[128 = 0]

[136 110 143 117 134 130 120 124 133 116 147 153 132 125 121 148 129 103
 139 134 123 104 149 114 143 124 139 124 108 156 140 128 125 138 156 143
 170 125 120 150 134 129 129 128 143 119 130 177 121 131 141 154 131 113
  90 128 144  83 152 117 143 139 121 144 146 151 148 139 132 134 141 120
 148 143 129 137 126 109 133 129 109 113 141 125 120 128 120  90 132 151
 176 120 117 119 136 147 130 123 143 147 125 158 111 127 153 130 112 104
 122 139 110 156 137 125 152 115 164 115 157 121 108 149 179 162 120 127
 168 143 116 122 134  33 112 135 132 133 131 130 132 127 123 143 161 127
 142 120 120 152 129 142 164 133 116 154 110 136 137 124 149 126  97 153
  82 154 138 121 129 134 146 100 105 140 133 152 128 147 102 127 111 140
 120 138 105 123 131 160 119 153 147 125 131 130 122 115 136 120 126  92
 142 110 140 121 148 136 125 140 137 125 130 122 132 142 133 115 124 143
 125 135 123 100 110 118 144 153 137 129 132 106 134 122 124 125 123 150
  93 128 173 152 120 125 132  95 132  93 168 124 143 126 149 138 148]  Q691 > Q420
[112 137 107  77 130 111 121 107 119 149 125 158 142 105 126 150 164 151
 165 145 116  80 152  98 113 115 116  68 145 134 107 108 118 137 181 142
 125 147 108 165 126 119 128 180 165 124 147 150 162 141 137 145 131 132
  98 146 133 113 219 123 127 122 133  71 128 165 125 133 113 121 131  99
 143 118 133 117  68 142 142 129  75 129 123 116 143 127 146  74 125  94
 135 141 156 111 111 137 123 139 140 185 134 104 121 104 125 133 128 117
 122 126 145 198 131  88 137  68 156 123  39 101 118  67 157  63 128 115
 141 126  76 120 122 108  84 125 142 116 101  92 130 137 115 159 163 130
 134 129 148 171 130 140 182 176  84 155 183 176 134 116 171 133  80 127
  84 144 141 143 169 120 155 167  98 143 147 177 133 137 153 129  94 182
 116 119 158 142 133 118 127 141 116 115 111 123  95 137 113  62 118  72
 139  78 124 132 151 160 120 135 146 186 118 134 141 141 128 116  97 150
  88 138 114 130 137 136 116 125 158 116 143 123 127 141 126 117 101 119
 127 124 162 138 127 118 123  90 141  80  43  91 156 127 133 112 179]  Q407 > Q749
[156 118 130 118 138 113 140 102 114  88 116 188 115 110 112 127 145 105
 113 126 113 150 104 124 101 136 152 179  98 120 132 132 118 123   4 115
  94 121 145  66 129 159 131 156 146 101 137 123 126 134 146 150 138 140
 128  94 133 137 108 115 181 149  87 121 115 108  82 101 151 157 107 140
 122 109 127 128 172 125 121 151 203 114 139 145 128 142 120 163 149 135
 187 115 115 154 104 114 110 131 106  75 113 144 169 134 126 116 126 115
 126 165  75 212 122 118 123 156 152 170 252  97 132 175 114 145 113 130
  94 118 153  39 114 120 103 126 117 134 150 161 113 119 144 100 111 138
 130 122 109 101 124 116  62 154 135 104  30 112 122 157 126 135 127  88
 163  99 134 128 122 123  71  80 164  89 119  96 120 136  95 145 132 124
 126 105 142 145 126 101 114 128 118 126 117 131 121 128  99 128 149 194
 106 161 143 119 142  90 131 127 116 104 125 105 135 119 133  79 146 149
 163 130  53 126 110 152 139  86 117 128 136 159  96 113 130 135 150 127
 118 119 225 146 149  96 133 125 127 252 173 153  34 110 160 128 134]  Q398 > Q715
[154 115 135 111 130 127 138 106 116  82 110 182 123 117 113 133 140 109
 124 128 115 147 106 123 116 133 141 166  96 129 134 129 119 110  33 121
 112 118 146  94 128 161 128 144 144 102 129 134 121 130 152 154 129 139
 120 101 135 132  98 118 174 144  84 135 123 112 100 113 147 160 117 131
 130 123 131 137 172 124 120 141 199 114 139 146 130 141 121 160 143 143
 196 124 114 151 109 123 110 128 109  81 108 146 157 135 134 110 114 116
 128 163  75 213 124 122 127 157 157 157 252  97 139 183 123 154 114 128
  92 120 153  43 110  99 113 131 111 129 148 160 108 121 135 126 123 139
 143 114 107 114 123 116  86 151 139 115  24 120 127 153 133 128 137 100
 156 113 130 132 122 131  90  85 157 104 125 105 117 128  85 136 125 130
 127 113 135 138 119 109 112 135 119 133 125 127 139 125 111 122 145 173
 114 165 149 112 138  97 132 125 108 105 128 107 129 125 137  74 152 150
 163 130  47 122 107 154 147  92 112 128 133 141 108 113 128 146 140 147
 111 124 231 145 143  93 128 113 134 214 189 139  54 122 159 136 152]  Q398 > Q715
[137 110 132 153 133 136 129 120 135 101 154 170 131 123 117 148 140 114
 133 134 132  88 177 106 148 119 136 103 119 177 130 121 133 134 127 135
 167 124 109 159 130 118 128 128 168 104 133 188 128 131 148 165 134 119
  85 127 135  82 154 123 135 147 136 147 144 170 141 127 136 123 157 130
 152 112 128 122 127 117 138 130 114 124 130 126 143 145 122 107 122 138
 222 110 127 107 124 144 130 130 143 140 127 153 129 125 148 123 114  95
 118 133 117 187 137 131 167 127 162 124 145  90 132 152 171 168 123 133
 156 132 114 109 139  52  97 153 119 144 127 133 128 136 127 158 158 143
 129 117 111 152 133 138 186 161 111 143  96 136 134 152 178 124  47 139
  80 163 132 123 138 126 136 108 133 130 133 159 134 155  81 144 100 150
 128 113 100 130 129 174 109 152 144 129 111 125 103 116 131  82 119  96
 148 103 145 132 148 171 133 142 140 133 129 118 124 153 126 131 114 171
 129 134 109 104 112 117 149 147 155 126 124 125 136 127 118 123 125 145
  95 126 177 154 130 115 125  79 128 111 136 112 113 126 154 131 142]  Q691 > Q420
[130 106 143 133 134 131 117 125 135 122 161 158 133 119 124 158 150 117
 144 134 129  85 170 110 140 121 133  94 126 170 129 115 128 140 156 142
 173 127 122 159 126 111 131 147 165 118 137 193 137 136 143 153 130 116
  79 146 143  80 182 121 139 143 147 138 141 176 147 142 129 120 155 118
 147 136 125 130 102  94 132 133 106 117 150 112 125 138 126  89 120 138
 187 111 132 104 117 149 131 128 152 157 137 149 108 108 132 133 111 110
 117 139 123 169 131 120 174 103 175 108 108 109 125 116 188 153 120 127
 190 142  97 128 135  43 100 143 127 147 123 129 136 131 122 153 176 129
 146 119 135 161 137 138 189 152  99 153 140 149 137 138 173 130  31 157
  59 157 143 128 136 140 150 119 113 149 142 172 133 159 100 123  98 162
 125 126  94 124 129 162 119 153 160 121 120 125 107 126 124  93 115  75
 159  84 142 136 151 161 126 137 154 148 129 129 139 154 121 122 101 159
 105 140 124  97 115 118 148 159 161 119 134 117 134 125 126 122 116 139
 103 126 172 154 119 102 129  89 133  86 122 120 152 127 156 124 154]  Q691 > Q751
[152 125 112 155 131 115 152 101 124  78 120 178 120 112 113 124 140 132
 120 127 130 130 133 119 104 126 125 137 127 139 125 131 123  48  26 111
 105 129 141  99 125 132 131 144 166 101 138 131 133 132 143 156 136 156
 141  99 128 145 100 127 150 147 115 124 116 128  89 121 146 138 114 148
 123 102 124 118 167 140 140 133 195 132 129 154 151 157 128 144 137 109
 206 123 133 127 103 105  86 136 105  91 109 111 165 129 126 118 126 117
 121 142 104 215 121 122 135 158 131 165 216  55 133 147 107 134 126 134
  63 110 152  49 120 242  86 126 105 135 129 153 107 131 139 137 108 150
 133 118 124 104 129 120 114 167 138 106  39 114 121 171 169 134  92  82
 161 121 127 136 146 109  94 123 175  98 114 126 130 145  75 156 127 137
 137  90 140 135 128 131 113 118 113 131 109 121 117 126 100  87 131 171
 118 150 140 131 133 148 153 126 113 113 125 110 134 138 129 111 135 153
 163 123  63 131 122 150 118  88 130 126 128 168  99 123 122 147 134 124
 127 123 217 132 131  96 119 108 130 219 124 115  13 113 147 119 121]  Q398 > Q715
[138 114 144 149 138 147 106 121 138 126 164 144 137 136 122 151 141 100
 142 119 133  91 164 110 144 131 140  95 108 161 133 121 133 138 147 146
 179 126 125 153 124 107 126 147 161 119 125 190 130 133 142 154 128 113
  83 134 146  79 172 124 134 140 152 145 144 159 157 146 118 120 160 126
 145 137 131 131 110 121 132 133 102 112 149 121 116 126 121 100 117 145
 179 109 119 108 137 153 134 130 146 135 146 146 106 109 151 134 116 103
 123 131 120 145 135 128 179 103 174 100 103 128 127 128 194 162 116 112
 208 147  99 135 144  43 112 142 126 156 131 130 142 133 116 154 175 127
 144 118 133 157 133 132 184 143 105 150 125 144 139 142 166 134  33 177
  57 154 140 124 141 146 154 116 113 146 141 163 131 160  97 119 101 146
 128 130  80 123 122 171 117 146 161 123 126 117 106 114 125 101 122  88
 149  78 140 140 141 154 119 139 161 141 120 133 127 148 127 119  96 153
 102 142 136  81 115 115 151 159 143 126 144 118 139 119 122 121 128 142
 106 131 132 146 132 126 131  96 133  86 125 136 149 124 149 121 143]  Q691 > Q751
[129 119 136 136 133 127 118 122 141 118 153 150 134 122 124 154 153 116
 141 133 126  87 166 110 132 122 133  96 119 164 128 121 129 135 144 143
 159 125 121 156 129 116 132 141 168 113 134 172 138 137 135 158 128 123
  92 136 142  89 180 126 141 136 151 114 139 159 143 133 128 123 151 115
 142 125 132 122 104 116 130 138  93 122 146 122 134 138 118  95 119 128
 175 113 131 114 131 140 129 133 147 150 136 146 117 112 135 131 123 101
 115 139 125 170 132 118 161 103 161 112  85 109 125 119 164 151 131 135
 183 145  93 130 141  61  98 139 124 145 121 129 129 136 123 146 167 128
 141 123 133 155 129 139 173 148  96 152 126 144 137 143 159 126  51 145
  65 150 143 128 138 135 145 114 109 139 140 165 135 148 108 123  97 167
 132 123  99 126 125 167 118 158 146 114 117 121  97 121 127  97 120  83
 148  92 143 134 149 161 124 136 155 143 124 127 133 152 123 121  95 160
 104 139 122 106 116 125 140 152 148 128 132 129 129 133 126 120 124 137
 106 124 155 163 123 120 126  92 129 104 102 128 128 121 147 123 136]  Q691 > Q751
[149  94 131 144 150 118 119 113 124  92 131 184 144 125 114 140 158 116
 137 122 127 103 131  92 123 126 151 127 102 161 132 127 124 133  38 153
 130 134 135 125 133 133 130 170 188  93 130 191 129 132 146 154 145 137
 100 113 139 104 173 120 156 143 121 118 123 136 107 113 148 143 134 141
 142 106 127 133 144 123 155 138 136 112 157 143 137 122 121 115 138 137
 209 116 123 155 113 123 115 135 121  91 144 152 144 121 143 124 131 111
 126 151 105 198 125 104 157 129 164 135 198 106 134 153 144 148 112 138
 133 123 122  51 124  65  95 141 116 137 123 152 114 136 126 163 169 139
 148 110 106 133 117 119 159 167 119 140  91 137 133 187 172 139 104 120
  97 130 138 134 142 135 109 113 139 111 124 153 135 146  61 138  83 170
 132  97 114 142 131 163 111 133 126 119 120 113 105 119  99  59 129 147
 126 107 142 120 142 126 131 137 150 149 127 130 143 139 132  91 109 173
 129 137  66 115 112 138 137 113 148 140 136 159 115 129 126 123 134 134
 101 122 193 162 133 100 132 115 129 166 112 127  45 115 155 113 125]  Q351 > Q163
[154 129 111 105 126 118 150 113 109  84 112 169 122 125 108 123 125 125
 117 122 119 164  91 130  98 135 129 177 106 122 131 135 124 120  52 114
 106 135 143  86 128 160 124 124 120 121 126 117 114 120 144 130 131 140
 147 106 126 155  67 128 163 138  66 151 116 110  91 116 146 157  98 136
 121 123 131 129 174 133 134 128 242 121 124 151 136 137 128 181 141 139
 170 128 111 135 114 115 114 132 107  92  89 120 161 150 128 118 115 140
 135 153  86 154 113 130 115 162 136 173 252  93 126 168  98 140 120 125
  57 103 177  52 105 156 131 118 113 119 137 162 113 114 143 125  87 142
 132 122 110  94 123 118  75 147 170 100  31 106 121 151 119 118 152  92
 196 108 118 128 125 114  86 106 179  96 124 103 115 114 109 140 148  94
 114 122 150 142 131  89 121 131 110 141 129 135 163 133 126 134 138 194
  95 181 131 117 133  84 142 126  84  99 131 106 127 116 134  71 175 136
 185 119  68 143 112 151 145  80 110 130 123 138 105 107 129 152 138 142
 125 125 232 121 148  99 132 133 124 225 214 113  87 119 149 135 156]  Q398 > Q995
[129 132 140  91 140 119 117 115 119 133 126 160 145 119 121 143 163 124
 163 133 107 102 126 101 116 125 130  93 123 131 112 118 121 137 136 149
 118 138 124 137 124 129 132 183 161 119 140 158 147 135 140 145 136 132
 109 141 134 111 196 120 142 125 124 100 125 144 119 121 125 133 134 113
 138 133 133 134  92 131 149 133 112 110 127 119 130 121 141 103 133 115
 144 136 136 141 115 137 116 134 131 141 134 126 118 117 130 130 125 125
 126 141 123 172 131  94 130  94 163 126 128 114 118 107 161 103 124 119
 145 128 106  98 124  82 106 129 132 123 123 115 125 133 119 162 161 136
 132 128 118 157 130 134 160 159  99 145 147 178 130 139 157 133 109 130
 102 129 138 130 144 130 136 169 112 136 139 160 129 134 128 124  99 164
 115 127 139 147 123 120 124 131 121 111 124 128 105 137 114  76 126 103
 129  95 117 120 144 127 121 138 151 170 120 134 139 128 133  81 100 153
 101 129  99 126 128 138 124 126 145 121 144 125 127 132 120 126 117 133
 126 118 170 144 131 116 131 107 127 112  92 122 136 133 146 108 178]  Q407 > Q840
[144 115 123 113 145 125 119 111 121 116 128 173 132 103 121 136 164 114
 142 137 114 110 131  96 113 128 142 115 105 126 127 123 120 137  95 144
 120 124 134 113 125 134 138 184 170 100 135 154 144 130 143 156 140 128
  97 118 139 106 182 120 170 139 125  94 128 138 105 120 135 139 139 127
 136 112 134 127 106 121 131 147 124 107 144 135 126 130 126 105 129 132
 173 117 121 142 113 131 123 134 128 108 144 145 142 110 129 121 127 101
 117 151  98 202 123  98 146 116 169 134 175 113 128 128 160 130 117 126
 159 134 104  77 132  71 102 134 124 140 134 140 128 132 123 135 159 127
 135 119 124 143 126 126 133 162  94 131  96 149 132 152 158 142  71 126
  91 120 142 129 144 139 126  97 124 118 133 141 131 148  95 129 103 166
 130 115 130 135 125 125 115 142 131 116 112 122  97 131  99  95 133 128
 126 105 140 135 148 120 113 137 149 148 126 121 141 128 126  91 103 158
 115 140  76 118 117 135 135 117 130 127 140 152 116 122 127 127 138 114
 114 129 182 158 141 105 124 107 124 159 119 148  86 127 160 113 152]  Q351 > Q241
[117 141 121  87 136 116 114 115 118 163 132 162 137 102 135 153 171 144
 175 141 118  83 150  93 109 117 125  68 139 127 111 113 121 135 155 154
 118 142 116 153 123 122 133 204 175 117 149 160 166 137 136 152 134 127
 101 146 146 105 229 118 138 123 149  73 128 162 118 126 116 131 146 101
 138 122 121 121  76 146 140 134  82 126 121 111 130 130 154  75 121 101
 147 131 147 120 110 136 125 139 135 168 150 108 134 101 126 126 132 115
 122 133 147 186 129  85 149  73 156 117  54 107 118  64 163  81 129 117
 155 119  78 117 128  92  83 138 138 124 113 108 130 142 112 166 172 132
 125 134 142 165 129 132 186 178  82 158 174 184 133 132 172 132  69 129
  77 137 133 133 151 130 149 173 108 143 153 180 129 149 134 123  84 186
 115 115 146 140 131 120 121 135 117 111 109 124  86 140 102  45 116  76
 140  66 124 140 153 148 110 140 157 192 124 132 144 137 126 106  86 151
  80 143 108 127 136 139 120 120 160 119 151 135 129 142 125 116 112 113
 120 123 158 142 129 119 125  97 134  93  41 101 148 134 146  92 176]  Q407 > Q749
[154 107 121 172 132 128 140 100 132  90 142 185 140 115 108 139 147 131
 141 122 140 105 158  97 126 119 131  95 136 168 124 129 128 116  50 132
 137 132 129 157 130 120 133 162 181 122 138 180 127 127 140 166 130 132
 111 112 123 112 146 123 133 149 133 142 120 158 111 119 139 124 138 142
 134 105 130 120 135 137 167 129 172 135 139 138 157 150 134 118 123 113
 236 119 126 114 111 122 129 131 118 105 124 119 154 110 135 115 117 114
 117 135 118 206 120 125 167 138 139 147 163  61 124 116 129 130 118 132
  91 128 143  53 129 133  89 136  95 156 110 140 116 136 138 185 135 151
 148 118 135 135 132 133 189 176 130 124  67 140 124 195 194 138  28 102
 117 147 132 133 127 115 120 157 181 110 127 162 135 152  65 145  90 151
 125  89 109 144 126 163 107 122 128 139 111 114 120 117 104  45 118 141
 136 116 138 136 139 172 154 135 141 155 112 125 131 147 125  98 107 164
 170 144  81 135 129 145 137 114 161 132 125 157 106 135 114 135 116 130
 125 121 175 130 126  99 123 101 125 167  93  94  53 127 151 112 133]  Q351 > Q163
[114 129 131  99 140 116 119 109 117 118 134 176 136 109 116 141 165 136
 153 129 117 114 124  96 112 127 126 116 125 127 118 121 121 126  96 147
 116 131 128 130 129 133 133 183 155 118 134 152 142 134 145 159 143 134
 111 125 131 124 172 121 151 135 111 110 129 141 112 112 131 141 128 117
 135 129 132 120 130 140 147 139 155 123 125 130 134 135 140 118 130 122
 172 139 128 125 109 126 121 133 122 122 140 117 140 115 130 126 130 123
 117 140 111 195 124 100 147 108 152 131 158  93 128 106 155 105 122 127
 114 120 119  74 116 110 105 133 118 128 125 136 124 129 125 156 149 132
 132 119 131 132 124 130 146 171 107 129 105 163 130 153 160 139  90 119
 119 121 135 134 143 122 120 142 143 121 141 151 126 137 109 133 100 147
 120 114 136 147 129 110 120 119 117 125 116 127 114 137 107  78 127 128
 124 110 127 125 146 117 124 130 131 159 118 123 138 132 131  81 114 152
 119 139  83 129 125 145 136 110 133 125 138 136 119 128 131 128 121 122
 115 121 195 138 133 107 133 108 136 156 112 114 115 128 157 111 171]  Q407 > Q840
[154 117 121 127 135 123 141 121 119  90 134 175 124 112 115 132 141 112
 122 122 112 143 108 126 114 137 143 165 104 122 127 131 121 125  26 123
 103 119 146  97 133 151 127 161 151 109 133 134 130 139 147 146 138 140
 141  99 138 140 107 125 170 146  98 131 116 115  97 111 145 148 110 140
 119 116 132 129 168 139 129 144 201 113 137 146 137 140 123 150 142 131
 189 120 115 154 109 121 114 130 103  79 125 136 165 120 126 119 123 117
 127 158  91 194 119 114 134 151 150 169 252  87 138 163 117 144 115 131
  99 112 145  57 119 112 105 133 113 135 132 168 114 122 136 119 115 143
 135 123 108 108 126 115  86 156 142 107  34 120 125 173 135 134 117  97
 156  99 128 133 128 126  86  90 162  98 124 112 121 138  91 139 133 134
 123 110 146 142 125 121 119 128 119 127 125 124 125 135 104 129 141 175
 126 155 134 116 137 100 128 129 116 112 132 111 136 114 130  85 141 144
 159 133  57 131 113 154 141  94 118 130 131 157 101 120 134 139 150 127
 116 114 221 142 149  97 128 125 122 230 175 148  56 127 159 123 143]  Q398 > Q715
[136 128 140  86 138 127 119 111 116 128 132 168 131 109 117 149 161 124
 161 132 114 123 121 114 124 126 124  91 119 117 117 120 120 130 124 138
 121 129 126 129 120 136 132 177 137 115 139 147 144 137 138 146 134 139
 107 132 135 114 176 120 156 124 107 106 127 144 118 123 121 141 126 111
 135 129 134 123 105 134 135 150 138 115 125 123 133 131 135 105 134 125
 147 131 123 125 116 140  95 129 122 122 134 129 125 118 134 126 120 123
 126 142 112 187 130 101 143 103 164 128 158 116 122 109 166 112 127 117
 144 131 119  93 122  87 109 132 127 130 130 128 127 133 123 146 157 118
 119 121 128 148 127 133 140 159 108 138 118 163 131 133 148 140  87 128
 113 118 137 129 137 126 130 143 123 136 143 138 120 133 128 124 103 154
 120 125 127 137 130 102 120 133 125 118 120 132 120 133 109  97 135 113
 126 117 133 129 146 115 115 135 136 169 120 130 139 127 137  77 114 143
 111 138  92 121 128 137 155 117 131 121 139 128 122 123 129 111 133 129
 124 126 182 138 132 113 132 101 124 141 116 129 141 132 154 115 176]  Q407 > Q840
